Below is a small trained network, with its code and all its weights. Each question gives an input and a class and asks what happens when units are switched off, that is, made to give their printed mean instead of their output.

import numpy as np


def w(rows, s, z=0):
    codes = np.array(rows[::2]) - 128.0
    scale = np.full(codes.shape[1], s)
    scale[-1] = z or s
    return codes * scale


def f(y):
    return np.maximum(y, 0)


def log_softmax(a):
    a = a - a.max(-1, keepdims=True)
    return a - np.log(np.exp(a).sum(-1, keepdims=True))


def net(x, mask):
    res = np.array(x, float).reshape(1, 7) / 4 @ E
    y = f(res @ A[0][:, :-1].T + A[0][:, -1])
    res = res + np.where(mask, y, B[0][:, -1]) @ B[0][:, :-1]
    return log_softmax(res[-1] @ U[:, :-1].T + U[:, -1])


A, B = {}, {}
E = w([
[199,87,62,97],'x0',
[125,128,126,128],'x1',
[202,170,194,103],'x2',
[127,127,124,127],'x3',
[133,207,65,159],'x4',
[128,129,127,129],'x5',
[178,84,139,255],'x6',
],0.0093)
A[0] = w([
[167,224,61,218,74],'neuron 0',
[78,143,190,184,105],'neuron 1',
[75,64,72,178,141],'neuron 2',
[131,3,203,147,77],'neuron 3',
[105,131,125,64,1],'neuron 4',
[204,84,74,124,100],'neuron 5',
[163,102,137,221,57],'neuron 6',
[91,165,172,161,50],'neuron 7',
[144,128,135,176,92],'neuron 8',
[221,169,192,138,147],'neuron 9',
],0.018,0.0057)
B[0] = w([
[108,59,165,34,231],'neuron 0',
[206,105,95,143,224],'neuron 1',
[66,124,158,215,223],'neuron 2',
[107,84,147,41,249],'neuron 3',
[110,197,74,114,181],'neuron 4',
[218,110,86,152,202],'neuron 5',
[136,251,124,118,228],'neuron 6',
[184,96,70,130,187],'neuron 7',
[131,189,126,125,176],'neuron 8',
[35,112,123,213,247],'neuron 9',
],0.025,0.011)
U = w([
[63,64,152,45,173],'0',
[85,255,110,100,74],'1',
[24,72,126,213,58],'2',
[197,59,81,165,85],'3',
[84,92,142,125,249],'4',
],0.0078,0.013)

Each question gives the input, the list of numbers given to net, and the class t.
The units are the neurons (one row each of A and B). Each row of codes is followed by its name. A weight is (code - 128) times the scale printed after its matrix; where a second scale follows, it is the last column's (A, B and U).
mask holds one flag per neuron, in row order. A switched-off neuron (its flag False) gives its mean, the last column of its row in B, instead of its output. The means were averaged over made-up inputs and are rounded, as every weight is.
A unit's drop is (log p(t) with every unit on - log p(t) with that unit switched off) / (log p(t) with every unit on - log p(t) with every unit switched off).
The circuit of an input: a set's keep is (log p(t) with only the set's units on - log p(t) with every unit switched off) / (log p(t) with every unit on - log p(t) with every unit switched off). Starting from all 10 units, units are removed one at a time, each time the one whose removal leaves the highest keep (on an exact tie, the one counted first), for as long as the keep stays at least 0.8.
units of the circuit, in order: the units of the circuit, biggest drop first
unit that matters most: the unit with the biggest drop
top k neurons: the k neurons with the biggest drops, biggest first
drop when u is switched off: that unit's drop, to one decimal
input [-7,-8,0,-6,-6,4,-3], class 3: units of the circuit, in order : neuron 1; neuron 7
input [1,3,4,-1,-5,-6,4], class 0: unit that matters most : neuron 3
input [-8,-3,7,-7,-3,4,7], class 3: top 3 neurons : neuron 1; neuron 7; neuron 2
input [1,2,7,3,7,8,7], class 0: top 3 neurons : neuron 0; neuron 2; neuron 4
input [4,-3,1,3,-2,7,2], class 3: top 3 neurons : neuron 5; neuron 0; neuron 2
input [8,-3,5,-8,-5,0,-5], class 3: top 2 neurons : neuron 5; neuron 6
input [7,4,-1,-4,1,2,-7], class 1: top 2 neurons : neuron 4; neuron 1
input [-8,4,8,-7,-3,0,-3], class 2: top 2 neurons : neuron 9; neuron 5
input [3,4,-5,-2,0,-2,1], class 2: top 2 neurons : neuron 2; neuron 1
input [5,-1,4,4,-6,1,-8], class 1: top 2 neurons : neuron 4; neuron 0
input [6,-7,3,-7,2,-8,7], class 1: top 2 neurons : neuron 6; neuron 8
input [5,-4,-4,-3,-4,8,-8], class 1: top 2 neurons : neuron 4; neuron 0
input [4,-4,5,-2,4,-4,1], class 2: top 2 neurons : neuron 9; neuron 3
input [8,-4,6,-6,0,-2,-6], class 3: units of the circuit, in order : neuron 5
input [0,5,-6,3,3,-8,-3], class 2: top 2 neurons : neuron 2; neuron 6
input [-5,-6,-7,-2,-7,6,-8], class 1: top 3 neurons : neuron 4; neuron 0; neuron 9
input [-6,-7,8,6,-7,5,8], class 1: top 4 neurons : neuron 6; neuron 8; neuron 0; neuron 2
input [6,8,-5,-6,4,-4,6], class 1: drop when neuron 5 is switched off : -0.1
input [4,-7,8,-3,7,6,-3], class 2: drop when neuron 9 is switched off : 1.9
input [8,2,-3,5,-2,0,-6], class 3: drop when neuron 6 is switched off : 0.9
input [2,-6,-1,5,-7,4,5], class 0: units of the circuit, in order : neuron 3
input [-1,0,2,6,6,-3,2], class 0: drop when neuron 0 is switched off : 1.2
